Below are the code and all the weights of a small trained network. Each question names an input and a class and asks about switching units off, where a switched-off unit gives its printed mean instead of its output.

import numpy as np


def w(rows, s, z=0):
    codes = np.array(rows[::2]) - 128.0
    scale = np.full(codes.shape[1], s)
    scale[-1] = z or s
    return codes * scale


def f(y):
    return y / 2 * (1 + np.tanh(0.7978845608 * (y + 0.044715 * y**3)))


def log_softmax(a):
    a = a - a.max(-1, keepdims=True)
    return a - np.log(np.exp(a).sum(-1, keepdims=True))


def net(x, mask):
    res = np.array(x, float).reshape(1, 5) / 4 @ E
    y = f(res @ A[0][:, :-1].T + A[0][:, -1])
    res = res + np.where(mask, y, B[0][:, -1]) @ B[0][:, :-1]
    return log_softmax(res[-1] @ U[:, :-1].T + U[:, -1])


A, B = {}, {}
E = w([
[166,254,202],'x0',
[222,35,176],'x1',
[127,129,128],'x2',
[205,182,27],'x3',
[129,129,127],'x4',
],0.009)
A[0] = w([
[77,170,104,177],'neuron 0',
[73,39,89,95],'neuron 1',
[182,95,140,120],'neuron 2',
[207,160,56,77],'neuron 3',
[216,83,170,129],'neuron 4',
[166,143,3,87],'neuron 5',
[155,169,161,66],'neuron 6',
[95,84,86,64],'neuron 7',
[146,159,102,170],'neuron 8',
[179,103,148,74],'neuron 9',
[49,165,84,87],'neuron 10',
[200,162,44,154],'neuron 11',
[48,112,195,94],'neuron 12',
[115,144,180,4],'neuron 13',
[174,186,194,76],'neuron 14',
[126,90,108,96],'neuron 15',
[174,191,220,31],'neuron 16',
[79,103,190,82],'neuron 17',
[198,89,161,105],'neuron 18',
[197,83,156,100],'neuron 19',
[69,106,194,142],'neuron 20',
[139,169,188,115],'neuron 21',
[133,175,152,29],'neuron 22',
[46,99,185,130],'neuron 23',
[107,82,82,13],'neuron 24',
[167,90,126,112],'neuron 25',
[164,168,163,91],'neuron 26',
[33,186,72,63],'neuron 27',
[41,155,80,58],'neuron 28',
[107,70,79,90],'neuron 29',
],0.014,0.0023)
B[0] = w([
[192,109,192,208],'neuron 0',
[62,156,71,255],'neuron 1',
[109,160,215,186],'neuron 2',
[171,84,61,231],'neuron 3',
[142,172,211,236],'neuron 4',
[181,108,74,249],'neuron 5',
[64,125,90,180],'neuron 6',
[83,170,103,187],'neuron 7',
[116,68,109,169],'neuron 8',
[134,131,196,171],'neuron 9',
[161,182,255,219],'neuron 10',
[190,72,108,247],'neuron 11',
[194,94,98,249],'neuron 12',
[144,144,99,168],'neuron 13',
[85,147,70,233],'neuron 14',
[60,173,128,165],'neuron 15',
[64,140,83,255],'neuron 16',
[178,71,72,216],'neuron 17',
[138,134,214,209],'neuron 18',
[152,140,190,212],'neuron 19',
[212,69,59,238],'neuron 20',
[77,129,64,212],'neuron 21',
[97,155,116,175],'neuron 22',
[193,94,89,250],'neuron 23',
[32,149,93,183],'neuron 24',
[119,154,163,177],'neuron 25',
[89,139,83,187],'neuron 26',
[175,170,217,252],'neuron 27',
[124,143,196,214],'neuron 28',
[58,169,103,210],'neuron 29',
],0.0089,0.0076)
U = w([
[192,20,71,220],'0',
[125,185,232,1],'1',
[7,189,61,221],'2',
],0.014,0.00069)

Each question gives the input, the list of numbers given to net, and the class t.
The units are the neurons (one row each of A and B). Each row of codes is followed by its name. A weight is (code - 128) times the scale printed after its matrix; where a second scale follows, it is the last column's (A, B and U).
mask holds one flag per neuron, in row order. A switched-off neuron (its flag False) gives its mean, the last column of its row in B, instead of its output. The means were averaged over made-up inputs and are rounded, as every weight is.
A unit's drop is (log p(t) with every unit on - log p(t) with that unit switched off) / (log p(t) with every unit on - log p(t) with every unit switched off).
unit that matters most: the unit with the biggest drop
k most important neurons: the k neurons with the biggest drops, biggest first
drop of u: that unit's drop, to one decimal
input [1,-2,4,-2,-2], class 0: unit that matters most => neuron 4
input [-6,-7,7,7,0], class 0: 2 most important neurons => neuron 5; neuron 11
input [7,4,-6,-6,8], class 2: 2 most important neurons => neuron 16; neuron 14
input [-5,-5,6,-1,2], class 1: 2 most important neurons => neuron 10; neuron 27
input [8,7,8,-7,-1], class 2: 3 most important neurons => neuron 16; neuron 14; neuron 21
input [1,-3,-6,3,-3], class 0: 2 most important neurons => neuron 4; neuron 2
input [8,7,6,6,-2], class 2: 2 most important neurons => neuron 16; neuron 14
input [8,-1,5,8,1], class 0: 2 most important neurons => neuron 11; neuron 3
input [-8,6,-1,-7,6], class 2: 2 most important neurons => neuron 1; neuron 29
input [6,-7,2,1,-6], class 1: 3 most important neurons => neuron 27; neuron 10; neuron 0
input [-7,8,0,-7,8], class 1: drop of neuron 19 => 0.1
input [3,2,1,1,1], class 2: drop of neuron 10 => 0.2
input [-7,-8,-1,3,7], class 1: drop of neuron 10 => 0.4
input [-7,6,4,0,-4], class 2: unit that matters most => neuron 1
input [0,8,-6,5,2], class 1: drop of neuron 28 => 0.0
